Below are the code and all the weights of a small trained network. Each question names an input and a target symbol and asks about switching units off, where a switched-off unit gives its printed mean instead of its output.

import numpy as np


def w(rows, s, z=0):
    codes = np.array(rows[::2]) - 128.0
    scale = np.full(codes.shape[1], s)
    scale[-1] = z or s
    return codes * scale


def norm(h):
    return h / np.sqrt((h * h).mean(-1, keepdims=True) + 1e-5)


def f(y):
    return y / 2 * (1 + np.tanh(0.7978845608 * (y + 0.044715 * y**3)))


def softmax(a):
    e = np.exp(a - a.max(-1, keepdims=True))
    return e / e.sum(-1, keepdims=True)


def log_softmax(a):
    a = a - a.max(-1, keepdims=True)
    return a - np.log(np.exp(a).sum(-1, keepdims=True))


def net(x, mask):
    ids = ['ΓΞεπτφψω'.index(c) for c in x.split()]
    T = len(ids)
    res = E[ids] + P[:T]
    u = 0
    for l in range(2):
        q, k, v = (norm(res) @ M[l].T for M in (Q, K, V))
        z = softmax(np.where(np.tri(T) > 0, q @ k.T / 3**0.5, -1e9)) @ v
        res = res + np.where(mask[u], z, O[l][:, -1]) @ O[l][:, :-1]
        u += 1
        y = f(norm(res) @ A[l][:, :-1].T + A[l][:, -1])
        res = res + np.where(mask[u : u + 12], y, B[l][:, -1]) @ B[l][:, :-1]
        u += 12
    return log_softmax(norm(res)[-1] @ U[:, :-1].T + U[:, -1])


Q, K, V, O, A, B = {}, {}, {}, {}, {}, {}
E = w([
[85,201,168,112],'Γ',
[177,107,107,185],'Ξ',
[155,159,89,162],'ε',
[99,163,72,101],'π',
[177,105,105,185],'τ',
[118,97,147,125],'φ',
[163,106,132,175],'ψ',
[216,252,119,102],'ω',
],0.017)
P = w([
[168,63,101,48],'0',
[118,23,246,237],'1',
[160,81,137,45],'2',
[96,56,226,247],'3',
[160,105,131,52],'4',
[75,91,68,254],'5',
[163,131,131,57],'6',
[65,107,171,248],'7',
[166,146,127,69],'8',
[51,135,139,234],'9',
[165,155,132,79],'10',
[40,162,138,225],'11',
[171,149,131,79],'12',
],0.0056)
Q[0] = w([
[151,197,181,10],'0.h1',
[59,146,219,154],'0.h1',
[211,79,2,147],'0.h1',
],0.0081)
K[0] = w([
[217,217,61,72],'0.h1',
[86,255,177,137],'0.h1',
[87,20,66,165],'0.h1',
],0.0094)
V[0] = w([
[133,91,3,142],'0.h1',
[150,227,99,137],'0.h1',
[103,163,205,144],'0.h1',
],0.0024)
O[0] = w([
[102,92,118,82,67],'0.h1',
[196,191,41,143,6],'0.h1',
[239,3,50,68,169],'0.h1',
],0.0042,0.00021)
A[0] = w([
[145,190,169,212,10],'0.n1',
[27,152,128,73,174],'0.n2',
[208,132,100,35,4],'0.n3',
[169,104,25,193,141],'0.n4',
[218,241,181,171,251],'0.n5',
[77,110,192,47,86],'0.n6',
[2,31,101,129,146],'0.n7',
[77,135,12,132,192],'0.n8',
[101,106,116,150,86],'0.n9',
[226,76,162,107,183],'0.n10',
[57,117,50,79,96],'0.n11',
[185,128,237,125,205],'0.n12',
],0.0077,0.0017)
B[0] = w([
[94,66,114,159,173],'0.n1',
[136,67,178,105,169],'0.n2',
[186,128,2,128,149],'0.n3',
[104,128,188,129,230],'0.n4',
[154,59,115,94,254],'0.n5',
[117,79,107,151,151],'0.n6',
[133,159,80,179,173],'0.n7',
[159,51,182,184,169],'0.n8',
[102,133,111,122,130],'0.n9',
[109,156,95,66,212],'0.n10',
[171,93,133,178,140],'0.n11',
[97,124,71,193,193],'0.n12',
],0.0069,0.0047)
Q[1] = w([
[35,250,214,139],'1.h1',
[133,117,46,179],'1.h1',
[147,105,111,27],'1.h1',
],0.012)
K[1] = w([
[178,2,171,110],'1.h1',
[84,212,167,24],'1.h1',
[68,161,131,190],'1.h1',
],0.0088)
V[1] = w([
[1,110,57,115],'1.h1',
[108,110,4,173],'1.h1',
[162,17,186,166],'1.h1',
],0.0061)
O[1] = w([
[156,122,54,39,69],'1.h1',
[47,211,1,129,228],'1.h1',
[192,207,143,166,253],'1.h1',
],0.008,0.0021)
A[1] = w([
[238,130,2,30,210],'1.n1',
[35,231,212,141,135],'1.n2',
[147,34,113,176,80],'1.n3',
[147,216,63,15,155],'1.n4',
[203,246,137,55,2],'1.n5',
[194,175,193,75,117],'1.n6',
[216,155,67,96,67],'1.n7',
[49,62,144,222,160],'1.n8',
[11,215,89,152,183],'1.n9',
[189,83,231,32,152],'1.n10',
[164,136,76,188,141],'1.n11',
[2,208,211,97,58],'1.n12',
],0.0065,0.0054)
B[1] = w([
[54,104,176,103,255],'1.n1',
[135,94,125,62,152],'1.n2',
[157,113,81,36,155],'1.n3',
[158,60,178,205,183],'1.n4',
[152,44,78,174,137],'1.n5',
[145,1,174,152,133],'1.n6',
[77,115,18,109,147],'1.n7',
[164,106,73,97,219],'1.n8',
[175,141,181,109,183],'1.n9',
[191,142,194,116,138],'1.n10',
[135,207,144,94,178],'1.n11',
[96,176,15,41,128],'1.n12',
],0.0067,0.0068)
U = w([
[185,65,253,83,172],'Γ',
[134,160,196,177,111],'Ξ',
[83,143,214,188,3],'ε',
[156,166,151,154,92],'π',
[141,163,206,170,46],'τ',
[148,168,63,137,160],'φ',
[231,122,42,68,112],'ψ',
[25,65,118,132,232],'ω',
],0.012,0.0026)

Each question gives the input, a string of symbols that net reads in full, and the target symbol t.
The units are the heads (3 rows each of Q, K, V and O) and the neurons (one row each of A and B). Each row of codes is followed by its name. A weight is (code - 128) times the scale printed after its matrix; where a second scale follows, it is the last column's (O, A, B and U).
mask holds one flag per unit, layer by layer, with each layer's heads first. A switched-off unit (its flag False) gives its mean, the last column of its rows in O or B, instead of its output. The means were averaged over made-up inputs and are rounded, as every weight is.
A unit's drop is (log p(t) with every unit on - log p(t) with that unit switched off) / (log p(t) with every unit on - log p(t) with every unit switched off).
The circuit of an input: a set's keep is (log p(t) with only the set's units on - log p(t) with every unit switched off) / (log p(t) with every unit on - log p(t) with every unit switched off). Starting from the 12 units with the biggest drops (on a tie, the unit counted first), units are removed one at a time, each time the one whose removal leaves the highest keep (on an exact tie, the one counted first), for as long as the keep stays at least 0.8.
units of the circuit, in order: the units of the circuit, biggest drop first
unit that matters most: the unit with the biggest drop
k most important neurons: the k neurons with the biggest drops, biggest first
top k neurons in layer l: the k neurons of layer l with the biggest drops, biggest first
input Ξ φ φ φ π ω ψ Γ τ Ξ Ξ φ ψ, target ω: 3 most important neurons => 0.n1, 0.n5, 0.n2
input Ξ Ξ φ π Ξ φ ε τ Ξ ω φ π ε, target ω: 2 most important neurons => 0.n5, 0.n12
input ε ω π φ Ξ τ Ξ ψ ψ, target ω: top 2 neurons in layer 0 => 0.n7, 0.n10
input ψ Ξ φ π, target ψ: unit that matters most => 0.n8
input Ξ τ ε π ψ, target ε: 3 most important neurons => 0.n8, 0.n10, 1.n8
input τ φ φ ω Ξ ψ φ τ Ξ ψ π, target ω: top 2 neurons in layer 0 => 0.n5, 0.n1
input ψ ε ψ Γ, target ψ: units of the circuit, in order => 1.n12, 1.n1, 1.n2
input φ ω τ τ ψ Γ Γ π τ ω, target Γ: units of the circuit, in order => 0.n5, 1.n1, 1.n4
input φ Ξ Γ ε Ξ τ Ξ Ξ Γ Ξ Γ φ, target Γ: units of the circuit, in order => 1.h1, 0.h1
input Γ Γ π τ ω ω ψ, target ψ: units of the circuit, in order => 1.n3, 1.n4
input φ τ τ Γ Ξ π Ξ π Ξ, target Γ: 4 most important neurons => 0.n8, 0.n11, 0.n3, 0.n2
input Ξ π ω Γ Γ π Ξ π φ Γ φ π Ξ, target ω: top 4 neurons in layer 0 => 0.n5, 0.n10, 0.n1, 0.n2
input φ τ φ Γ ω τ φ τ φ Ξ τ Ξ τ, target ω: top 3 neurons in layer 0 => 0.n5, 0.n10, 0.n8
input φ Γ Γ Ξ Γ Ξ τ φ Γ Γ ψ ψ, target Γ: units of the circuit, in order => 1.h1
input π τ ω ε φ ω, target ω: units of the circuit, in order => 0.n5, 1.n1, 1.h1, 1.n8
input ψ ε Γ π ω φ ψ τ φ π, target ψ: 2 most important neurons => 1.n8, 1.n1
input ω π τ Ξ Ξ ω Γ π ω Γ Ξ, target Γ: 2 most important neurons => 0.n8, 0.n5
input φ ε ψ φ φ ε ε, target ω: units of the circuit, in order => 1.n1, 1.n8
input Γ Ξ ω φ π ψ π φ φ ε π, target ω: top 2 neurons in layer 0 => 0.n5, 0.n2
input π ψ Γ φ Γ ω Ξ φ Ξ ψ τ, target ω: 2 most important neurons => 0.n7, 0.n2
input φ Ξ ψ π, target φ: unit that matters most => 0.n12
input φ Ξ Γ ε ψ φ φ φ, target ψ: 4 most important neurons => 1.n8, 1.n1, 0.n8, 0.n12
input ψ ε φ τ, target ψ: top 2 neurons in layer 1 => 1.n1, 1.n8
input π π π, target φ: top 2 neurons in layer 0 => 0.n11, 0.n8
input φ Ξ φ τ Ξ, target ω: top 2 neurons in layer 1 => 1.n1, 1.n7
input φ ε φ ω, target φ: 2 most important neurons => 1.n7, 0.n12
input ψ τ φ Γ, target ψ: top 2 neurons in layer 0 => 0.n8, 0.n10
input π Ξ Ξ Γ ε π τ, target Γ: 2 most important neurons => 0.n8, 0.n11
